Below are the code and all the weights of a small trained network. Each question names an input and a class and asks about switching units off, where a switched-off unit gives its printed mean instead of its output.

import numpy as np


def w(rows, s, z=0):
    codes = np.array(rows[::2]) - 128.0
    scale = np.full(codes.shape[1], s)
    scale[-1] = z or s
    return codes * scale


def norm(h):
    return h / np.sqrt((h * h).mean(-1, keepdims=True) + 1e-5)


def f(y):
    return y / 2 * (1 + np.tanh(0.7978845608 * (y + 0.044715 * y**3)))


def log_softmax(a):
    a = a - a.max(-1, keepdims=True)
    return a - np.log(np.exp(a).sum(-1, keepdims=True))


def net(x, mask):
    res = np.array(x, float).reshape(1, 4) / 4 @ E
    u = 0
    for l in range(3):
        y = f(norm(res) @ A[l][:, :-1].T + A[l][:, -1])
        res = res + np.where(mask[u : u + 16], y, B[l][:, -1]) @ B[l][:, :-1]
        u += 16
    return log_softmax(norm(res)[-1] @ U[:, :-1].T + U[:, -1])


A, B = {}, {}
E = w([
[248,124,86],'x0',
[94,56,78],'x1',
[127,129,130],'x2',
[146,95,169],'x3',
],0.014)
A[0] = w([
[147,118,121,96],'0.n1',
[148,78,177,78],'0.n2',
[178,39,21,138],'0.n3',
[176,57,201,57],'0.n4',
[186,48,200,59],'0.n5',
[151,134,134,91],'0.n6',
[143,127,136,108],'0.n7',
[107,123,118,112],'0.n8',
[141,97,146,80],'0.n9',
[118,192,3,45],'0.n10',
[197,173,135,130],'0.n11',
[129,196,47,69],'0.n12',
[226,114,86,2],'0.n13',
[156,142,137,76],'0.n14',
[145,81,172,75],'0.n15',
[153,74,182,79],'0.n16',
],0.017,0.0081)
B[0] = w([
[160,167,123,121],'0.n1',
[111,161,75,132],'0.n2',
[161,25,194,253],'0.n3',
[92,153,43,150],'0.n4',
[93,152,34,157],'0.n5',
[141,133,135,122],'0.n6',
[134,132,125,122],'0.n7',
[143,119,177,132],'0.n8',
[130,171,106,117],'0.n9',
[83,191,3,165],'0.n10',
[190,87,186,199],'0.n11',
[108,144,40,149],'0.n12',
[232,139,66,180],'0.n13',
[144,130,144,124],'0.n14',
[113,163,81,128],'0.n15',
[107,159,66,136],'0.n16',
],0.035,0.0078)
A[1] = w([
[166,188,167,45],'1.n1',
[114,164,82,87],'1.n2',
[100,136,7,91],'1.n3',
[128,129,126,8],'1.n4',
[133,153,134,59],'1.n5',
[142,168,146,71],'1.n6',
[128,128,127,2],'1.n7',
[140,209,125,160],'1.n8',
[177,202,154,82],'1.n9',
[124,175,106,122],'1.n10',
[128,125,134,91],'1.n11',
[128,129,127,135],'1.n12',
[185,206,165,47],'1.n13',
[130,148,131,67],'1.n14',
[153,180,155,80],'1.n15',
[128,127,129,119],'1.n16',
],0.019,0.0058)
B[1] = w([
[127,49,139,137],'1.n1',
[82,115,53,158],'1.n2',
[22,159,11,254],'1.n3',
[33,110,160,97],'1.n4',
[94,98,138,104],'1.n5',
[107,80,132,114],'1.n6',
[34,107,171,97],'1.n7',
[90,75,34,153],'1.n8',
[114,22,112,146],'1.n9',
[90,129,68,139],'1.n10',
[127,124,126,116],'1.n11',
[128,128,129,131],'1.n12',
[121,2,134,150],'1.n13',
[108,118,144,104],'1.n14',
[115,63,125,128],'1.n15',
[128,127,127,125],'1.n16',
],0.037,0.0055)
A[2] = w([
[108,28,130,81],'2.n1',
[72,147,4,70],'2.n2',
[59,130,157,170],'2.n3',
[87,190,201,69],'2.n4',
[114,99,114,41],'2.n5',
[43,117,179,164],'2.n6',
[23,168,153,210],'2.n7',
[48,114,177,178],'2.n8',
[130,136,137,113],'2.n9',
[114,96,124,55],'2.n10',
[42,6,182,3],'2.n11',
[203,76,167,189],'2.n12',
[116,118,99,112],'2.n13',
[166,142,193,114],'2.n14',
[49,122,169,170],'2.n15',
[166,150,134,161],'2.n16',
],0.02,0.0039)
B[2] = w([
[63,110,112,198],'2.n1',
[24,190,14,218],'2.n2',
[213,102,105,161],'2.n3',
[148,234,202,171],'2.n4',
[107,115,127,129],'2.n5',
[221,77,102,176],'2.n6',
[252,165,82,190],'2.n7',
[211,72,120,177],'2.n8',
[132,128,129,126],'2.n9',
[111,112,129,131],'2.n10',
[43,77,222,208],'2.n11',
[69,233,154,252],'2.n12',
[105,137,125,138],'2.n13',
[100,160,70,184],'2.n14',
[218,89,100,170],'2.n15',
[130,173,156,141],'2.n16',
],0.034,0.013)
U = w([
[106,160,152,249],'0',
[248,140,170,101],'1',
[72,130,22,82],'2',
[58,44,232,93],'3',
[64,233,164,61],'4',
],0.016,0.015)

Each question gives the input, the list of numbers given to net, and the class t.
The units are the neurons (one row each of A and B). Each row of codes is followed by its name. A weight is (code - 128) times the scale printed after its matrix; where a second scale follows, it is the last column's (A, B and U).
mask holds one flag per neuron, layer by layer. A switched-off neuron (its flag False) gives its mean, the last column of its row in B, instead of its output. The means were averaged over made-up inputs and are rounded, as every weight is.
A unit's drop is (log p(t) with every unit on - log p(t) with that unit switched off) / (log p(t) with every unit on - log p(t) with every unit switched off).
The circuit of an input: a set's keep is (log p(t) with only the set's units on - log p(t) with every unit switched off) / (log p(t) with every unit on - log p(t) with every unit switched off). Starting from the 12 units with the biggest drops (on a tie, the unit counted first), units are removed one at a time, each time the one whose removal leaves the highest keep (on an exact tie, the one counted first), for as long as the keep stays at least 0.8.
units of the circuit, in order: the units of the circuit, biggest drop first
most important unit: the unit with the biggest drop
top k neurons: the k neurons with the biggest drops, biggest first
k most important neurons of layer l: the k neurons of layer l with the biggest drops, biggest first
drop of u: that unit's drop, to one decimal
input [7,8,-4,0], class 3: top neuron => [0.n3]
input [4,3,-2,-1], class 1: units of the circuit, in order => [0.n13; 0.n3]
input [4,2,-1,-2], class 1: units of the circuit, in order => [0.n13; 0.n3]
input [-7,6,-3,1], class 1: top 3 neurons => [0.n3; 0.n13; 0.n11]
input [-3,-7,-5,6], class 3: top 3 neurons => [0.n3; 0.n10; 0.n12]
input [6,-6,-5,4], class 1: 2 most important neurons of layer 2 => [2.n2; 2.n11]
input [6,8,-3,-1], class 3: top 2 neurons => [0.n3; 2.n2]
input [8,-3,-5,-5], class 1: top 2 neurons => [0.n13; 2.n2]
input [-3,-3,-2,3], class 4: top 3 neurons => [0.n13; 0.n10; 0.n5]
input [-6,-6,-2,3], class 1: top 2 neurons => [0.n13; 0.n11]
input [-6,-7,3,0], class 3: top 2 neurons => [0.n3; 2.n11]
input [-2,2,-1,-2], class 4: top 2 neurons => [1.n3; 0.n3]
input [7,-6,-4,2], class 1: top 3 neurons => [0.n13; 2.n2; 2.n11]
input [2,4,2,-1], class 3: units of the circuit, in order => [0.n3]
input [6,-1,-4,-4], class 1: top 2 neurons => [0.n13; 2.n2]
input [-8,2,-1,3], class 1: top 2 neurons => [0.n3; 0.n13]
input [0,-5,0,-3], class 3: top 2 neurons => [0.n3; 1.n13]
input [2,-8,5,2], class 3: top 2 neurons => [0.n3; 1.n13]
input [-3,-7,0,1], class 3: drop of 0.n3 => 0.5
input [-8,-8,1,-7], class 1: most important unit => 0.n13
input [-2,0,3,-1], class 4: drop of 2.n14 => 0.1
input [-2,8,7,-3], class 3: drop of 2.n9 => 0.0
input [0,-7,1,-6], class 3: drop of 0.n5 => 0.2
